Below are the code and all the weights of a small trained network. Each question names an input and a class and asks about switching units off, where a switched-off unit gives its printed mean instead of its output.

import numpy as np


def w(rows, s, z=0):
    codes = np.array(rows[::2]) - 128.0
    scale = np.full(codes.shape[1], s)
    scale[-1] = z or s
    return codes * scale


def f(y):
    return np.maximum(y, 0)


def log_softmax(a):
    a = a - a.max(-1, keepdims=True)
    return a - np.log(np.exp(a).sum(-1, keepdims=True))


def net(x, mask):
    res = np.array(x, float).reshape(1, 3) / 4 @ E
    y = f(res @ A[0][:, :-1].T + A[0][:, -1])
    res = res + np.where(mask, y, B[0][:, -1]) @ B[0][:, :-1]
    return log_softmax(res[-1] @ U[:, :-1].T + U[:, -1])


A, B = {}, {}
E = w([
[216,92,78,150,72,68,75],'x0',
[80,164,2,115,134,125,74],'x1',
[133,118,137,25,65,215,103],'x2',
],0.0094)
A[0] = w([
[11,171,57,73,104,189,100,116],'N0',
[247,55,128,90,58,121,124,212],'N1',
[182,66,36,134,50,128,42,161],'N2',
[150,135,122,147,136,160,120,104],'N3',
[102,115,234,93,105,223,214,154],'N4',
[162,121,153,186,135,46,128,235],'N5',
[125,170,132,193,254,83,111,253],'N6',
],0.0088,0.0056)
B[0] = w([
[45,82,124,147,123,227,135,224],'N0',
[169,201,155,124,2,122,125,225],'N1',
[208,170,145,117,67,90,110,238],'N2',
[112,119,136,132,138,112,114,128],'N3',
[178,95,91,105,132,68,172,226],'N4',
[97,87,94,157,75,113,167,227],'N5',
[101,80,107,112,130,138,183,244],'N6',
],0.014,0.011)
U = w([
[155,207,237,100,60,198,2,53],'0',
[213,163,104,118,69,8,144,221],'1',
[146,187,177,142,189,125,59,21],'2',
[40,43,111,161,147,183,185,209],'3',
[172,89,159,51,175,157,124,65],'4',
[143,189,128,177,140,171,86,44],'5',
[135,220,157,168,177,115,93,2],'6',
],0.0088,0.0033)

Each question gives the input, the list of numbers given to net, and the class t.
The units are the neurons (one row each of A and B). Each row of codes is followed by its name. A weight is (code - 128) times the scale printed after its matrix; where a second scale follows, it is the last column's (A, B and U).
mask holds one flag per neuron, in row order. A switched-off neuron (its flag False) gives its mean, the last column of its row in B, instead of its output. The means were averaged over made-up inputs and are rounded, as every weight is.
A unit's drop is (log p(t) with every unit on - log p(t) with that unit switched off) / (log p(t) with every unit on - log p(t) with every unit switched off).
The circuit of an input: a set's keep is (log p(t) with only the set's units on - log p(t) with every unit switched off) / (log p(t) with every unit on - log p(t) with every unit switched off). Starting from all 7 units, units are removed one at a time, each time the one whose removal leaves the highest keep (on an exact tie, the one counted first), for as long as the keep stays at least 0.8.
units of the circuit, in order: the units of the circuit, biggest drop first
unit that matters most: the unit with the biggest drop
top k neurons: the k neurons with the biggest drops, biggest first
drop of u: that unit's drop, to one decimal
input [-1,1,8], class 0: top 2 neurons : [N6, N0]
input [-8,-3,1], class 4: top 2 neurons : [N5, N4]
input [-1,7,0], class 3: top 2 neurons : [N0, N1]
input [-1,8,2], class 3: units of the circuit, in order : [N0]
input [-1,2,7], class 0: units of the circuit, in order : [N6, N5]
input [-1,3,3], class 3: top 2 neurons : [N1, N0]
input [6,7,3], class 0: top 2 neurons : [N4, N0]
input [3,-5,-6], class 3: top 4 neurons : [N2, N6, N4, N5]
input [7,8,6], class 0: top 2 neurons : [N0, N4]
input [0,6,7], class 0: top 2 neurons : [N2, N6]
input [1,0,-5], class 3: top 2 neurons : [N2, N1]
input [-2,2,3], class 3: top 2 neurons : [N1, N2]
input [-8,-8,4], class 1: top 2 neurons : [N4, N0]
input [-7,-6,2], class 1: top 3 neurons : [N4, N0, N6]
input [1,7,7], class 0: unit that matters most : N2
input [7,1,8], class 0: drop of N5 : 0.1
input [5,1,6], class 0: drop of N6 : 0.1
input [-2,-1,-2], class 3: drop of N1 : 0.6
